Each row has a class, written after it.
[  24  243 -408  -95 -104  385   52 -247  174 -132  -80  108  220  230
   -2 -109 -521  420  166  -10  635 -443 -266  -14 -435   45  244  170
 -142 -485  271  124 -309  289  587   37 -208  169]  kesim
[-341   65  -95   95  379 -327   73  -10  -36   50 -153 -161 -114 -109
   59 -151  -58  -48 -178  163  154  243  -13  -42 -259  -15  -13 -358
  -94    1 -128 -203  123   63   25   37   35  -57]  kesim
[-178  171 -317   65  -52 -158  153  182 -190   14  -68  106  -49  -19
  210 -289  157   -7  -59  283  217 -293  179  -64 -221   87   59 -326
 -658 -167  -56  -84  -36  172 -175 -105   49   22]  vul
[ 316 -348  231  138 -315  -79 -295  -96 -205 -203  -62   -8  149  -50
  219  384  192  -23  110 -108  -47 -158  446  -51  619 -122  106  503
 -279 -243 -407   29   19 -396 -106  123  -24  340]  Zin
[-222  -29 -106   71  145 -172  145  183  -33   23  -26   51  -12  -66
   25 -150 -358  114   22   43  151  -72 -118   80 -423  176 -128 -234
 -210 -113  187   49 -154  -31  290   83 -116   50]  kesim
[  42  -41  -82   74 -175  268  -12  -73 -205  -92   11  -86   27 -129
 -146   21  218   46  -23  -93   76  232  253  151   42  115   -6  -82
   30   14 -121  -33 -172 -131  -23 -151 -105  -38]  Vap
[  90  -65 -172   52 -337  351  -63   45 -436  114 -287 -144   33  -69
  -92 -107  857 -185   87  238  101   27  -40  166  267  210   88 -563
  -16  -42  204 -133  -85  202 -780  208    5  226]  Zin
[-226 -373  303  122  652 -488  199  565  122  204  121 -268 -124  191
   59  -13 -609 -461 -144 -140 -200 -103 -888  -56   10  -93 -254  -96
  -63   11  485  137  146 -130  302  507   72 -193]  tatu
[  29 -128   37  393   17 -209 -145  491 -487 -138  -40  107  -71 -263
  106  268  101 -308  -97   23  -97   17  335    1  359  586  -32  -83
 -382 -301  -78   85   20 -620 -248  320 -239  222]  Kig
[-119 -123  -21  -48   96  -92  176  303  109   36  109  168   76  220
  115 -181 -536   56  104   26   90 -467 -400  -43 -388 -159  -91   49
 -349  -36  348  137  -72  232  344   60   99  -19]  tatu
[ 242 -655  370 -142 -102   41   79  122  130    1  174 -144  114  346
  -24  114 -421   -8  262 -382 -227 -393 -624  176  350 -391 -161  492
  124   23  397  255 -144  -75  296  252  -11  -13]  vul
[-274  -24 -134   45  176 -177  124  109  -51  122 -127  -81   -9  -80
   -2 -220  -76   12  -66  126   85  110  -86   55 -354   37  -83 -405
 -130   39   59 -117   -1   93   52   47  -28  -48]  Kig
[   9 -546  210 -142 -306   17   85  101   12  141   92   11  117  227
   -7 -202  131  160  233  -39 -244 -260  -56  128  -91 -631 -107   43
  -81  375  178   19   10  410  -97 -105  230  -74]  Zin
[  98  395 -425  -54 -130  829 -109 -282  -90 -124 -202   -2   88   50
 -234  -59  270  115  -34  184  527   77 -203    5  -93  215  319 -250
  343 -274  270  -94 -221  367 -210  -20  -48  224]  kesim
[ -27 -250   25   51  -71  131 -136  118 -109   95  -35   90  156   74
    5   42    4  166   36   24   19  -66  -29   38  -79  -53   -3   37
   81  -27   45  118   61   93   58  185  -50  122]  voviz
[  80  156 -370  -74 -279  883   21   91 -136   59 -143   93  190  187
 -309 -164   65   92  136   79  425 -254 -588  182 -222  365  172 -303
  218 -294  749  137 -380  419 -102  215 -184  186]  Kega
[-174  -42 -166   54  265 -520  174  245   34   70 -130   14   39   56
  262 -198 -535  -26   28  139  265 -456 -367 -124 -313  139  -88 -129
 -668 -413  350   21 -118  -77  346  320  -83  197]  Kig
[  94 -481  105    6 -213   66  170  445  -66  107  119   52  120  131
 -110  -50 -399   25  293 -243 -128 -390 -430  285 -160  117 -248   51
 -168  -67  594  354 -340 -138  274  293 -213   41]  Kig
[ -70 -225   68   23  102 -484  209  391   23   31   81   53    7  204
  316 -140 -471  -99   97   71   31 -657 -335 -131  -80 -122 -106  119
 -733 -175  317   88  -20   15  179  142   76   52]  ziran
[   7  382 -202   93   85  453  -66  -92 -220 -225 -157  -45 -188 -205
 -275  126  309 -259 -149  146  223  523  -11   -1  102  336  153 -345
  309  -63    5 -224 -110  -12 -392  -99   14  159]  Kig
[ -38  131   15   37  154   60 -110 -255 -135 -192 -241 -158 -172 -172
 -112   96  407 -271 -166  213  110  511   36 -116  237  -53  127 -287
  243   51 -126 -392   50   71 -470  -58  232  225]  Zin
[-118 -225   14 -126  -12  302   79  175  -38   51   -9  145   80  -42
 -350 -125 -249  114  168   67  -50  149 -519  196 -503   34 -196 -382
  410  242  756  109 -330  274   90  111   -6  169]  voviz
[-315  256 -159 -155  373  -20   57 -293  211  155 -122 -168  -94  189
   82 -232  126   94 -257  317  276  201 -110 -240 -336 -674  185 -244
   47  246 -375 -361  357  731  -12 -327  339 -244]  voviz
[ -35   34 -219  -47   42 -473   69   70  -64  184 -321  -89   12  140
  422 -222  111 -226  100  380  211 -512 -473  -96   97   53   10 -291
 -673 -381  283  -12  105  156 -383  436  186  451]  voviz
[  59  -53  -37  115 -220  444   10  149 -277 -260  125  174   14 -264
 -371  105  -97   66   84 -215  -50  319  303  297 -156  413  -89  -50
  147   63  109  160 -446 -310  131 -196 -326   34]  Kega
[  12 -144  -59  -70    3  -69    6    3  -58   42 -216  -56   83  103
   37  -87   40  -93  103  212  143 -216 -492  -49   16  -51    5 -226
  -77 -126  464  -78  -69  233 -235  298  122  336]  kes
[ -66 -312  167   23  128  -69   18  -18  -76   19  -30 -244  -82  -30
 -108    5  140 -112  -41  -81 -166  328  -15   83  128 -302  -95 -115
  211  264 -127 -164   85  -18  -95  -47   63 -170]  Kig
[ 157 -360  149  -94 -223  -47   -2  -18  -51 -106   89   27   67  174
  192  -12   32   60  210  -78 -111 -423   60   -1  275 -458   -2  325
 -316   78   -8    4  -11   89  -93  -86  124   54]  kesim
[  68  -88  -14   29   32  269   55  260 -151  -39  -75   18   21   82
 -204    5 -130 -215   71   35   59  -78 -579   76   13  290  -58 -207
  132 -126  682   96 -242   11 -145  279  -26  197]  Mez
[-182 -136   -7   14  -49  157  125  308 -163  -30  183  220  -49  -98
 -156 -154  -77   78   74  -13 -155   68  130  173 -364  -28 -153 -228
  -26  330  188   45 -150  129   -1 -220   -6 -110]  kesim
[ -57  -25    4  113  195 -240  174  445  -49 -149  162  176  -46   91
  173   27 -645 -189   32  -10  116 -483 -287 -127 -138  160  -69  146
 -587 -251  340  132 -140 -136  304   78  -14   78]  ziran
[  47 -345  164  138  -31 -398 -168  110 -172   -1 -127   36   78  -44
  210  139   61   -4   19   87  -94  -63  261  -56  210  -56  -38  101
 -250 -101 -274   -9  172 -250  -94  218   -4  199]  Mez
[ 175 -652  476  168  -84 -226 -247  189 -256 -119   36  -19   67  -96
   36  354  153 -114   96 -188 -478  125  251   83  555 -163 -120  323
  105  180 -224   78  141 -428 -215  183  -28  123]  tatu
[ -26 -379  219 -169  229   58   24 -327  211   71    9 -278   10  169
  -94  -10   -7  110   -5 -100  -66  330 -236   43   63 -709    1  101
  537  380 -172 -165  219  360  114 -177  228 -190]  ziran
[-154  -21  -15    0  116  -74   98   31   19 -166   34   94  -25 -114
 -118   -2 -513   89   55  -97   39  132  -49  121 -336   73 -128   -7
   36  -12  128   52 -245 -139  404  -91 -115   59]  vul
[  28  -98  -14  143   13 -195 -134  126 -114  -89 -107   53  103   27
  162  143 -136   39  -24   70  125 -202   66  -60  142  113   83  167
 -287 -316 -105   69  114 -171  100  250  -93  229]  Vap
[-186  416 -526  -64   17  287   73  -93  -79  -10 -355  152   43  -57
 -138 -307   64  230  -39  446  573   31 -244   -8 -650  368  124 -606
   -4 -245  320 -131 -234  445 -110  -12  -32  303]  kes
[ 265  -71  -81   49 -603  276 -303 -318 -243 -333 -117  240  220 -204
    2  244  239  389  181  -34  157   49  843  129  156   68  164  363
 -104 -193 -511   21 -196 -253    6 -251 -204  332]  Vap
[ -37 -314   60  132 -164   72 -195   85 -376  175 -114 -103   54 -108
  -13   13  718   33  -61  107 -160  280  366  123  214  -75  -13 -265
  128  191 -261  -36  214   64 -485   89  -15   11]  voviz
[  -6  445 -431  200 -113  390 -232 -157 -200  -47 -208   28  146  -23
   47   84  395  185 -148  186  557    8  342  -51   83  345  385  -43
 -135 -500 -367   -3   60   64  -76   38 -186  161]  Vap
[  92 -260   46  -31  -35  382   61   63   89   30   99  -95  131  243
 -182   25 -298   70  124 -269   55 -105 -476  177  -64  -91  -17  189
  269  -15  289  193 -143   94  321  122  -97 -108]  tatu
[ 190 -129  -66   99 -299  295   -1  134 -216 -293   61  131  144  -50
 -123  172 -360   61  207 -275  145 -218   66  223   29  405  -28  290
 -180 -306  189  259 -519 -408  304   15 -376  179]  kes
[  27  147 -109   68   41  170 -245 -364    0 -167 -136   27   80  -26
   69  206  148  165 -144   85  272  220  343 -149  176 -137  320  220
  186 -191 -540 -140  207   72   43 -111   31  134]  vul
[-197  206 -155  241  238  180 -155   18 -254  -98  -93   48  -43 -251
 -141  126  178    0 -255  137  120  558  395  -41  -86  251  141 -249
  265    2 -286  -98  154  -55 -118 -108  -89   36]  ziran
[ 359 -219  204  104 -355  426 -306 -153 -134 -517  129  278  121 -115
 -168  489 -214  244  170 -319  -43  132  568  144  310   79  118  709
  296  -95 -307  180 -220 -444  238 -200 -244  244]  kesim
[ -36  -63   72  139  145  197 -177   55 -132  -69   49   18   13  -79
 -162  219   39   17 -144  -75  -60  377  160   11   90   28   61   56
  352   86 -154   39  147  -84   51   19  -48    5]  Vap
[-379   85 -207   11  492 -266  246  430   53  266   -5  -67  -41  299
  188 -370 -332 -107 -179  241  199 -420 -642 -188 -408  -95  -14 -372
 -387  -63  412    2  216  476  130  220  128 -161]  kes
[ 391   52 -198   87 -539  198    5   48 -238 -373   42  146   84  107
  243   99  -22  -41  206  -25  345 -718  331  -39  391  188  193  502
 -899 -568 -102  100 -403 -310  -53 -172 -148  242]  ziran
[  94 -503  435   74  482 -444  149  456  137   37  124 -287   -7  300
  133  168 -749 -415  -28 -208  -80 -464 -897 -214  410 -132  -90  365
 -297 -260  622  232  -67 -290  469  628  -44   17]  Zin
[  94  -73  -74  -43 -202  518 -254 -341   50  -21 -102   30  207  131
  -86  115  227  331   30  -23  204  156  186   52   22 -306  279  218
  439    6 -386  -16  162  327   37  -78   -8   37]  tatu
[ 299 -201 -113  -15 -587  584  -30  111 -286 -231   46  157  178  -15
 -258   52   95   29  377  -91   72 -260 -136  285   79  360    9   -1
    1 -154  581  190 -564  -55 -137  152 -232  343]  voviz
[ 460  -62 -263  -38 -636  502 -106  -35 -302 -200 -179   58  226  159
   46   91  230  -25  328   31  373 -660 -223   85  425  336  180  179
 -388 -587  425  142 -462  -74 -332  316 -173  529]  kes
[ -23  323 -206  -64  115  -82 -164 -654   -1 -255 -407 -139  -64 -108
  120  -10  355  -64 -111  371  383  320  163 -245  178 -214  296 -165
   39 -150 -360 -517  135  214 -387 -149  259  324]  tatu
[ 110  -99  -37  -71 -239  262   10  -61  -17 -123   83   81   41  166
   16  -66   78  158  126  -50   83 -237  143   54   27 -315   85  230
 -135   56 -104   15  -68  205  -18 -247   58  -53]  kesim
[  60 -111  130  156  129    9 -246  -49 -121  -48  -76  -96   16   27
   62  255  160 -119 -149  -19   16  171  165 -104  397 -109  172  205
  115  -96 -360  -49  284 -101 -115  113   17   52]  Kega
[ -26 -267   68   42  -29  139   30  280 -195   42  -66   -8    8  -26
 -231  -14  115 -159   74   54 -140   85 -417  172  -39  182 -129 -341
  222  127  515   39 -157   62 -318  223    6  176]  kes
[ 188  125   44  231  -63  362 -277  -26 -225 -423   69  134  -10 -159
 -144  493  -36  -24  -68 -196  107  274  424   20  384  305  223  416
  225 -255 -371  101 -112 -429  104 -101 -255  135]  vul
[  37 -262  193   23   47  361 -208  -13  -63  -47   73  -16   56   78
 -204  248  -23   54  -25 -162 -120  322  -19   72  149 -241   49  212
  568  217 -129   54  132   56   85   29  -39  -36]  voviz
[ -24   82   18  210    6 -193 -141  116 -167 -325  -47  338   22 -313
   18  265 -346  153  -12   47   86  191  559  -26 -205  382  -40  140
 -200 -191 -367   55 -141 -471  299  -99 -214  276]  Mez
[  -2 -178   67   76   61  -54  -35 -149 -136   29 -103 -323  -55    1
    0   -2  458 -182  -78    0  -36  296  127   38  348 -227   27 -126
   88  130 -348 -205  155  -17 -287  -27   87 -128]  Mez
[-246 -196  224  202  475 -322  108  271  -96  -34   87 -195 -235 -208
 -126   87 -159 -367 -223  -82 -255  522  -69   33   24   58 -213 -231
  155  229  -29  -85   88 -306   13   24   38 -173]  ziran
[ 247 -126  -71  -28 -321  214  -51   17 -121 -119 -161   18  121  101
   60   55   62  -73  233   79  200 -438 -334   35  234  142   94   57
 -228 -350  361   39 -265  -10 -250  294   -9  413]  kesim
[ 315  113 -220   59 -580  794 -232  -89 -223 -317    9  367  284 -101
 -238  285  -26  411  223 -185  252  -69  481  232  -31  403  189  390
   77 -308 -128  305 -455 -231  234 -173 -419  307]  Vap
[ -26  277 -226  299    2  334 -225  -12 -383 -101 -154  -35  -11 -152
  -74  156  602  -62 -222  124  229  373  498    5  278  403  266 -200
  114 -198 -462 -104  158  -89 -369    4 -174   44]  Mez
[  95  -11 -153   92   38 -137   88  425 -218   35 -153  -15   -6  123
  175  -35 -102 -347   72  145  148 -554 -696  -30  202  541  -20 -189
 -532 -508  688  212 -127 -159 -272  618  -32  441]  Vap
[ 120 -464  294  137  -34  -46 -192  161 -199   34   -2  -85   43   28
   26  249  261  -94    8 -121 -291   96   98   48  495 -170  -21  165
  155  115 -187   28  257 -183 -237  215  -15   21]  Kig
[ 128 -305   59   22 -339  145  132  521 -173   48  166  124  111  217
   39 -105  -87   33  230 -103  -74 -659 -207  156  -37   56 -121   85
 -465  -68  434  275 -230   68   20  118  -90    8]  Zin
[ 105  -14   -8  113  -47  140  -91   66 -340 -202 -164  -33 -136 -223
 -152  139  355 -315  -17  114  -13  290   35   28  288  266   37 -263
   71  -47  138 -148 -155 -199 -516   47    0  232]  Kig
[ 283  314 -250  -69 -296  331 -294 -890  -45 -412 -317 -121  152 -109
   65  182  634  171   -3  201  498  244  489 -118  411  -95  450  198
  140 -190 -720 -495   56  170 -368 -329  122  343]  kes
[ 183 -119  192   81   45 -202  -55   69 -126 -157 -170 -127  -94   14
  128  220   57 -409   14   90   57 -158 -323 -139  491   68   14   55
 -251 -275  167 -130  -67 -226 -314  275  157  352]  Zin
[-171 -226   70   50   90 -145  146  373 -110   81   95   42  -42   88
   26 -148  -76  -91   44   16 -171 -195 -169   75 -180 -152 -166 -185
 -237  193  176   31   45  154  -51   15   85 -160]  tatu
[-259  -92  -48  132  380 -325  254  521  -15   78   33    2  -23    6
   11 -118 -722 -130  -12    8  102 -196 -585   17 -462  329 -219 -250
 -315 -199  599  204 -168 -128  434  321 -147   50]  ziran
[ -32  -92   48  180  -45 -136   93  386 -301 -197  134  132 -105 -118
   29   -4    8 -150    5    7 -147  -78  285   43   69  206 -131  -67
 -430   47  -32    8 -135 -276 -116 -140  -53  -38]  Mez
[ 275 -340  105  129 -536 -130 -278 -125 -351 -173 -168  110  103 -163
  210  232  514   70  183   31  -49  -67  785   98  536   -8   42  276
 -381 -182 -613  -33  -50 -434 -368   -5  -95  320]  Mez
[ 349 -483  363   40 -203  374 -122  310 -263   -2  103 -142  -12  146
 -170  266  258 -441  170 -314 -321 -120 -524  185  743   54 -100  220
  312   43  577  159 -136 -239 -500  346   -1   78]  kesim
[ -43  -95 -139  -12 -151 -132  149  291 -124  -20   44  205   81   85
  152 -225 -174  110  129  113  105 -514  -48    4 -264    6  -98  -54
 -637 -113  293   94 -156  114   98  -19   18  115]  Vap
[ 229 -381 -117   73 -688  446   13  276 -356 -237  100  266  285   15
 -231  -87   39   40  478 -145 -109 -455   -9  388   77  461  -59  -72
   12  -76  742  208 -485  -71 -145  219 -279  295]  kes
[ -86 -114   50   89  310 -287  102  197    0    9  -13 -186  -13   97
   89    1 -347 -150  -25  -71   76 -153 -404  -32   28   22  -87    4
 -224 -183  179   32   -2 -118  240  265  -69  -36]  tatu
[  31   73 -130   -2 -376  368  -68 -302 -167 -329  -22  152   48 -316
 -227   75   82  272  145 -102   98  370  611  256 -178   99   19   26
  160   52 -305  -36 -416 -178  109 -469 -183   89]  vul
[-157 -129  -88  125   93  215  -78  358 -134  267  -50   78  189   84
  -77  -44  -65  115  -46   45  101  -61 -281   93 -283  181    8 -219
  107  -81  249  221  107  184  102  348 -134   17]  Kega
[-195  -14  100  135  342  131  -16 -119  -95  -35  -26 -334 -207 -109
 -229   93  351 -251 -302  -46  -87  752  100   35  164 -173   72 -291
  483  336 -383 -274  262   72 -207 -116  118 -245]  Zin
